Below are the code and all the weights of a small trained network. Each question names an input and a class and asks about switching units off, where a switched-off unit gives its printed mean instead of its output.

import numpy as np


def w(rows, s, z=0):
    codes = np.array(rows[::2]) - 128.0
    scale = np.full(codes.shape[1], s)
    scale[-1] = z or s
    return codes * scale


def f(y):
    return np.maximum(y, 0)


def log_softmax(a):
    a = a - a.max(-1, keepdims=True)
    return a - np.log(np.exp(a).sum(-1, keepdims=True))


def net(x, mask):
    res = np.array(x, float).reshape(1, 4) / 4 @ E
    y = f(res @ A[0][:, :-1].T + A[0][:, -1])
    res = res + np.where(mask, y, B[0][:, -1]) @ B[0][:, :-1]
    return log_softmax(res[-1] @ U[:, :-1].T + U[:, -1])


A, B = {}, {}
E = w([
[236,164,63,125,144,121,81,189,166],'x0',
[142,2,160,166,195,110,90,125,193],'x1',
[54,130,108,79,68,132,32,188,197],'x2',
[127,208,223,79,217,44,116,106,124],'x3',
],0.012)
A[0] = w([
[76,131,144,65,95,121,94,196,163,63],'N0',
[153,81,141,153,151,126,123,110,152,3],'N1',
[250,154,107,109,120,96,112,166,165,103],'N2',
[218,112,148,161,169,142,218,100,43,86],'N3',
[125,37,139,174,172,82,98,140,181,91],'N4',
[66,94,167,111,110,145,146,130,97,227],'N5',
[111,150,164,93,147,111,121,97,140,89],'N6',
[129,64,61,152,76,190,151,140,121,74],'N7',
[61,104,190,128,108,120,147,79,74,35],'N8',
[123,174,188,95,196,72,131,134,147,30],'N9',
[102,87,91,174,101,181,167,131,126,69],'N10',
[139,196,95,80,81,155,152,119,50,135],'N11',
],0.012,0.0033)
B[0] = w([
[142,99,156,58,65,246,124,144,118,200],'N0',
[54,128,22,89,109,86,162,199,30,172],'N1',
[136,93,98,212,69,25,145,152,209,206],'N2',
[225,107,136,22,47,192,129,25,194,253],'N3',
[95,144,42,50,132,104,165,126,67,235],'N4',
[121,126,107,123,103,52,148,171,244,204],'N5',
[183,166,122,185,131,125,14,110,105,178],'N6',
[126,178,130,173,172,138,64,60,98,225],'N7',
[140,129,131,161,108,2,130,102,162,214],'N8',
[147,197,133,161,174,161,59,61,71,220],'N9',
[194,157,110,210,156,151,47,104,95,200],'N10',
[109,127,58,79,198,70,188,148,81,231],'N11',
],0.0084,0.016)
U = w([
[171,207,173,240,189,158,10,76,56,86],'0',
[150,129,177,9,39,235,97,91,215,147],'1',
[83,165,80,67,177,79,224,142,3,112],'2',
[131,136,166,245,66,8,136,130,255,120],'3',
[126,133,157,122,195,148,132,96,192,254],'4',
[115,86,243,142,184,169,176,156,112,100],'5',
],0.0074,0.0087)

Each question gives the input, the list of numbers given to net, and the class t.
The units are the neurons (one row each of A and B). Each row of codes is followed by its name. A weight is (code - 128) times the scale printed after its matrix; where a second scale follows, it is the last column's (A, B and U).
mask holds one flag per neuron, in row order. A switched-off neuron (its flag False) gives its mean, the last column of its row in B, instead of its output. The means were averaged over made-up inputs and are rounded, as every weight is.
A unit's drop is (log p(t) with every unit on - log p(t) with that unit switched off) / (log p(t) with every unit on - log p(t) with every unit switched off).
The circuit of an input: a set's keep is (log p(t) with only the set's units on - log p(t) with every unit switched off) / (log p(t) with every unit on - log p(t) with every unit switched off). Starting from all 12 units, units are removed one at a time, each time the one whose removal leaves the highest keep (on an exact tie, the one counted first), for as long as the keep stays at least 0.8.
circuit, biggest first: the units of the circuit, biggest drop first
top k neurons: the k neurons with the biggest drops, biggest first
drop of u: that unit's drop, to one decimal
input [-7,4,2,5], class 3: circuit, biggest first : (N8)
input [-6,7,-6,2], class 2: top 3 neurons : (N1, N4, N0)
input [-3,-7,0,7], class 0: top 3 neurons : (N9, N6, N4)
input [1,4,2,-3], class 2: circuit, biggest first : (N3, N4)
input [-6,3,0,4], class 3: top 3 neurons : (N8, N5, N7)
input [5,-8,-1,-8], class 0: top 2 neurons : (N7, N10)
input [3,4,0,2], class 2: circuit, biggest first : (N4, N3)
input [-7,-6,1,1], class 3: top 2 neurons : (N8, N5)
input [-7,-8,7,-3], class 2: top 2 neurons : (N11, N3)
input [7,0,1,-8], class 0: top 4 neurons : (N7, N10, N5, N8)
input [1,-3,-4,-3], class 1: top 2 neurons : (N3, N9)
input [8,7,-5,-1], class 3: top 2 neurons : (N2, N11)
input [1,-2,-2,2], class 4: top 3 neurons : (N4, N0, N1)
input [-5,8,-8,4], class 1: top neuron : (N3)
input [8,4,5,0], class 3: drop of N2 : 7.0
input [-6,8,-6,-1], class 2: drop of N0 : 0.1
input [-5,-5,3,7], class 0: drop of N9 : 0.8
